Below is a small trained network, with its code and all its weights. Each question gives an input and a class and asks what happens when units are switched off, that is, made to give their printed mean instead of their output.

import numpy as np


def w(rows, s, z=0):
    codes = np.array(rows[::2]) - 128.0
    scale = np.full(codes.shape[1], s)
    scale[-1] = z or s
    return codes * scale


def f(y):
    return y / 2 * (1 + np.tanh(0.7978845608 * (y + 0.044715 * y**3)))


def log_softmax(a):
    a = a - a.max(-1, keepdims=True)
    return a - np.log(np.exp(a).sum(-1, keepdims=True))


def net(x, mask):
    res = np.array(x, float).reshape(1, 6) / 4 @ E
    y = f(res @ A[0][:, :-1].T + A[0][:, -1])
    res = res + np.where(mask, y, B[0][:, -1]) @ B[0][:, :-1]
    return log_softmax(res[-1] @ U[:, :-1].T + U[:, -1])


A, B = {}, {}
E = w([
[158,49,176,88,115,172,203,87,177,137,67],'x0',
[128,168,174,156,180,170,148,218,186,208,114],'x1',
[137,44,140,149,143,180,104,120,195,48,125],'x2',
[126,67,136,239,136,112,145,161,163,122,79],'x3',
[182,142,1,128,168,124,119,153,119,96,65],'x4',
[248,210,174,77,174,114,105,129,166,127,89],'x5',
],0.0098)
A[0] = w([
[95,73,171,144,119,139,141,104,115,133,139,54],'n0',
[179,110,68,143,199,156,121,166,145,110,81,71],'n1',
[147,154,159,72,91,105,98,102,110,108,166,74],'n2',
[115,134,172,205,146,154,125,140,146,199,115,230],'n3',
[80,107,143,71,102,128,123,77,144,91,179,70],'n4',
[104,102,163,92,49,156,144,31,82,108,209,187],'n5',
[121,194,152,78,131,114,210,153,116,228,175,145],'n6',
[177,72,136,93,95,147,145,73,154,84,152,191],'n7',
[186,55,149,124,145,162,154,124,202,135,68,51],'n8',
[183,155,129,91,135,136,147,130,133,109,106,88],'n9',
[169,123,166,123,182,148,95,134,147,100,132,1],'n10',
[157,79,129,113,155,113,154,164,70,161,37,35],'n11',
[163,136,233,116,162,160,60,143,169,135,128,81],'n12',
[206,172,117,47,138,93,72,69,59,147,140,133],'n13',
[169,166,135,98,181,132,125,194,182,118,77,80],'n14',
[110,131,230,137,106,116,194,134,153,195,154,128],'n15',
[68,210,117,137,92,89,28,139,31,142,240,164],'n16',
[166,151,200,89,157,158,86,142,203,106,165,130],'n17',
[164,255,129,62,201,155,146,164,108,207,112,220],'n18',
],0.0093,0.0038)
B[0] = w([
[189,140,120,52,102,163,98,92,111,112,75,161],'n0',
[92,159,77,113,151,101,156,132,59,50,144,188],'n1',
[115,193,60,108,118,117,117,105,79,109,102,162],'n2',
[129,139,166,105,124,159,87,119,206,131,134,198],'n3',
[106,90,104,100,89,98,148,110,85,136,80,166],'n4',
[146,121,75,124,97,78,147,59,41,87,75,213],'n5',
[146,173,157,99,19,105,76,168,169,229,137,209],'n6',
[142,64,124,152,118,83,185,104,97,141,75,185],'n7',
[82,191,93,166,129,105,76,215,130,155,214,205],'n8',
[135,101,141,130,171,147,135,112,115,59,130,162],'n9',
[96,83,165,173,158,112,140,149,131,127,142,149],'n10',
[106,140,116,106,73,118,110,140,105,132,109,156],'n11',
[93,78,219,166,120,150,153,149,164,148,169,185],'n12',
[182,163,114,100,204,220,92,58,123,44,96,208],'n13',
[176,106,91,125,160,187,134,91,126,99,128,194],'n14',
[141,177,148,49,86,102,62,96,160,201,70,202],'n15',
[81,255,54,147,94,111,78,190,75,167,160,246],'n16',
[118,64,195,199,150,109,185,196,188,121,199,188],'n17',
[195,215,180,43,130,213,41,113,167,136,100,248],'n18',
],0.0083,0.015)
U = w([
[133,37,177,197,211,176,169,167,217,70,199,43],'0',
[103,144,192,124,61,123,95,188,186,240,154,100],'1',
[31,130,21,191,112,73,141,210,67,102,205,254],'2',
[165,211,95,82,129,165,54,94,124,99,101,204],'3',
[146,37,103,107,101,98,188,1,91,67,21,4],'4',
],0.0071,0.0024)

Each question gives the input, the list of numbers given to net, and the class t.
The units are the neurons (one row each of A and B). Each row of codes is followed by its name. A weight is (code - 128) times the scale printed after its matrix; where a second scale follows, it is the last column's (A, B and U).
mask holds one flag per neuron, in row order. A switched-off neuron (its flag False) gives its mean, the last column of its row in B, instead of its output. The means were averaged over made-up inputs and are rounded, as every weight is.
A unit's drop is (log p(t) with every unit on - log p(t) with that unit switched off) / (log p(t) with every unit on - log p(t) with every unit switched off).
The circuit of an input: a set's keep is (log p(t) with only the set's units on - log p(t) with every unit switched off) / (log p(t) with every unit on - log p(t) with every unit switched off). Starting from the 12 units with the biggest drops (on a tie, the unit counted first), units are removed one at a time, each time the one whose removal leaves the highest keep (on an exact tie, the one counted first), for as long as the keep stays at least 0.8.
circuit, biggest first: the units of the circuit, biggest drop first
unit that matters most: the unit with the biggest drop
top k neurons: the k neurons with the biggest drops, biggest first
drop of u: that unit's drop, to one decimal
input [3,5,0,-6,-4,8], class 1: circuit, biggest first	[n17]
input [-3,2,4,5,-3,1], class 0: circuit, biggest first	[n16, n18]
input [-1,8,-5,-8,-1,-1], class 1: top 3 neurons	[n6, n5, n1]
input [1,-3,-2,-2,3,-4], class 4: circuit, biggest first	[n8, n18]
input [-6,-2,3,-8,-8,-3], class 2: top 2 neurons	[n16, n18]
input [-1,0,8,8,0,1], class 0: top 2 neurons	[n16, n5]
input [-3,8,1,7,5,-4], class 2: top 2 neurons	[n18, n1]
input [-5,-8,6,-2,6,-5], class 2: top 2 neurons	[n16, n18]
input [-8,8,7,4,-5,1], class 0: top 2 neurons	[n6, n17]
input [-3,8,-4,-7,-2,4], class 1: top 4 neurons	[n6, n17, n12, n5]
input [-4,-4,2,0,-3,4], class 2: top 2 neurons	[n18, n15]
input [-6,-2,-2,-8,-1,-7], class 2: drop of n16	0.2
input [3,0,6,-2,-7,1], class 4: drop of n18	0.1
input [7,0,4,5,3,0], class 2: unit that matters most	n8
input [5,1,8,1,3,2], class 0: drop of n16	0.3
input [0,-1,0,2,-6,-4], class 4: drop of n8	0.1
input [1,3,-8,0,-3,3], class 1: top 2 neurons	[n6, n5]
input [-5,-5,5,-8,-4,-5], class 2: top 2 neurons	[n16, n18]
